Below is a small trained network, with its code and all its weights. Each question gives an input and a target symbol and asks what happens when units are switched off, that is, made to give their printed mean instead of their output.

import numpy as np


def w(rows, s, z=0):
    codes = np.array(rows[::2]) - 128.0
    scale = np.full(codes.shape[1], s)
    scale[-1] = z or s
    return codes * scale


def f(y):
    return y / 2 * (1 + np.tanh(0.7978845608 * (y + 0.044715 * y**3)))


def softmax(a):
    e = np.exp(a - a.max(-1, keepdims=True))
    return e / e.sum(-1, keepdims=True)


def log_softmax(a):
    a = a - a.max(-1, keepdims=True)
    return a - np.log(np.exp(a).sum(-1, keepdims=True))


def net(x, mask):
    ids = ['ΓΔΛΠαβεζηθμσφψ'.index(c) for c in x.split()]
    T = len(ids)
    res = E[ids] + P[:T]
    r = res
    for j in range(2):
        rows = slice(4 * j, 4 * j + 4)
        q, k, v = (r @ M[0][rows].T for M in (Q, K, V))
        z = softmax(np.where(np.tri(T) > 0, q @ k.T / 4**0.5, -1e9)) @ v
        o = O[0][rows]
        res = res + np.where(mask[j], z, o[:, -1]) @ o[:, :-1]
    y = f(res @ A[0][:, :-1].T + A[0][:, -1])
    res = res + np.where(mask[2:6], y, B[0][:, -1]) @ B[0][:, :-1]
    return log_softmax(res[-1] @ U[:, :-1].T + U[:, -1])


Q, K, V, O, A, B = {}, {}, {}, {}, {}, {}
E = w([
[141,141,76,205,162],'Γ',
[153,146,95,113,131],'Δ',
[141,157,142,87,149],'Λ',
[146,144,100,147,154],'Π',
[139,155,96,139,162],'α',
[169,121,101,163,158],'β',
[99,111,45,135,129],'ε',
[107,184,96,164,157],'ζ',
[145,122,99,86,151],'η',
[199,197,104,94,135],'θ',
[115,156,26,162,65],'μ',
[125,80,6,167,188],'σ',
[73,198,139,176,203],'φ',
[162,89,77,54,170],'ψ',
],0.016)
P = w([
[111,93,138,85,254],'0',
[191,167,59,163,10],'1',
[158,161,55,169,24],'2',
[139,194,52,111,21],'3',
[131,193,50,93,33],'4',
[143,209,51,79,70],'5',
[139,207,57,56,73],'6',
[148,223,44,42,98],'7',
[134,247,51,22,115],'8',
[126,220,54,43,153],'9',
[139,225,52,7,154],'10',
[160,236,43,39,168],'11',
],0.0075)
Q[0] = w([
[124,139,9,105,155],'head 1',
[102,152,135,91,101],'head 1',
[158,205,125,132,182],'head 1',
[141,104,161,106,57],'head 1',
[213,75,242,154,49],'head 2',
[146,152,155,112,121],'head 2',
[132,153,164,65,175],'head 2',
[89,53,163,181,31],'head 2',
],0.012)
K[0] = w([
[120,123,143,93,222],'head 1',
[129,71,108,167,127],'head 1',
[146,75,114,89,191],'head 1',
[90,171,99,153,52],'head 1',
[172,91,9,159,50],'head 2',
[95,202,94,214,163],'head 2',
[152,95,54,48,174],'head 2',
[98,101,41,133,95],'head 2',
],0.012)
V[0] = w([
[152,133,174,75,185],'head 1',
[91,83,48,167,143],'head 1',
[139,27,77,65,39],'head 1',
[92,58,130,163,205],'head 1',
[137,62,210,118,166],'head 2',
[70,122,130,132,152],'head 2',
[69,76,238,119,145],'head 2',
[6,117,171,122,121],'head 2',
],0.014)
O[0] = w([
[116,77,195,57,157,182],'head 1',
[97,84,101,215,150,201],'head 1',
[11,7,63,116,93,66],'head 1',
[181,44,186,159,140,199],'head 1',
[233,166,79,81,177,49],'head 2',
[139,118,155,168,75,127],'head 2',
[224,71,167,79,49,8],'head 2',
[195,184,132,143,27,52],'head 2',
],0.011,0.012)
A[0] = w([
[147,80,87,148,253,166],'neuron 1',
[236,144,217,46,104,19],'neuron 2',
[183,128,162,41,30,2],'neuron 3',
[112,154,104,163,214,41],'neuron 4',
],0.007,0.006)
B[0] = w([
[139,140,169,98,15,255],'neuron 1',
[129,84,91,80,152,166],'neuron 2',
[31,209,83,101,202,143],'neuron 3',
[236,161,110,86,2,217],'neuron 4',
],0.0088,0.021)
U = w([
[167,126,105,103,75,2],'Γ',
[151,121,148,100,102,94],'Δ',
[122,109,103,70,100,41],'Λ',
[195,115,80,87,115,62],'Π',
[155,102,141,84,87,78],'α',
[156,75,144,104,47,61],'β',
[109,70,143,56,123,126],'ε',
[146,118,124,91,94,39],'ζ',
[100,47,154,35,110,96],'η',
[105,162,145,32,66,158],'θ',
[132,141,1,105,91,96],'μ',
[189,84,19,69,42,187],'σ',
[119,142,139,145,172,234],'φ',
[109,51,51,33,120,173],'ψ',
],0.0059,0.0066)

Each question gives the input, a string of symbols that net reads in full, and the target symbol t.
The units are the heads (4 rows each of Q, K, V and O) and the neurons (one row each of A and B). Each row of codes is followed by its name. A weight is (code - 128) times the scale printed after its matrix; where a second scale follows, it is the last column's (O, A, B and U).
mask holds one flag per unit, heads first, then neurons. A switched-off unit (its flag False) gives its mean, the last column of its rows in O or B, instead of its output. The means were averaged over made-up inputs and are rounded, as every weight is.
A unit's drop is (log p(t) with every unit on - log p(t) with that unit switched off) / (log p(t) with every unit on - log p(t) with every unit switched off).
The circuit of an input: a set's keep is (log p(t) with only the set's units on - log p(t) with every unit switched off) / (log p(t) with every unit on - log p(t) with every unit switched off). Starting from all 6 units, units are removed one at a time, each time the one whose removal leaves the highest keep (on an exact tie, the one counted first), for as long as the keep stays at least 0.8.
circuit, biggest first: the units of the circuit, biggest drop first
unit that matters most: the unit with the biggest drop
top k neurons: the k neurons with the biggest drops, biggest first
which heads matter: for each layer, one digit per head in row order, 1 if its drop is at least 0.15 and else 0, layers parted by /
drop of u: that unit's drop, to one decimal
input ζ φ σ θ α β θ θ φ Λ, target φ: unit that matters most : neuron 1
input μ ε Π θ ε Δ, target μ: which heads matter : 10
input φ φ α ζ, target Π: which heads matter : 11
input α Δ θ φ φ, target φ: top 2 neurons : neuron 1; neuron 4
input ζ θ σ σ σ Λ θ μ φ θ θ, target φ: circuit, biggest first : neuron 1; head 2; neuron 4
input φ Π σ η σ θ σ θ α β, target Π: top 2 neurons : neuron 2; neuron 1
input θ σ Π β β θ β θ θ θ Π α, target θ: circuit, biggest first : head 1; head 2; neuron 1
input θ θ η θ ζ σ β σ, target θ: top 2 neurons : neuron 1; neuron 2
input θ θ μ, target θ: top 2 neurons : neuron 4; neuron 2
input β σ φ β σ φ ε, target φ: top 2 neurons : neuron 4; neuron 1
input Γ θ ψ θ φ α α σ θ θ φ α, target φ: circuit, biggest first : head 2; neuron 1; neuron 4
input φ σ η Γ ζ σ θ μ, target Π: circuit, biggest first : head 1; head 2; neuron 1
input θ μ ζ, target θ: drop of head 1 : 0.8
input μ Δ σ θ α η β, target μ: circuit, biggest first : head 1
input Π θ θ φ θ, target φ: drop of head 1 : 0.1
input σ θ Π θ Λ ε φ μ φ Γ, target β: drop of head 1 : 1.0
input μ θ φ ψ β σ σ, target μ: drop of neuron 4 : 0.1
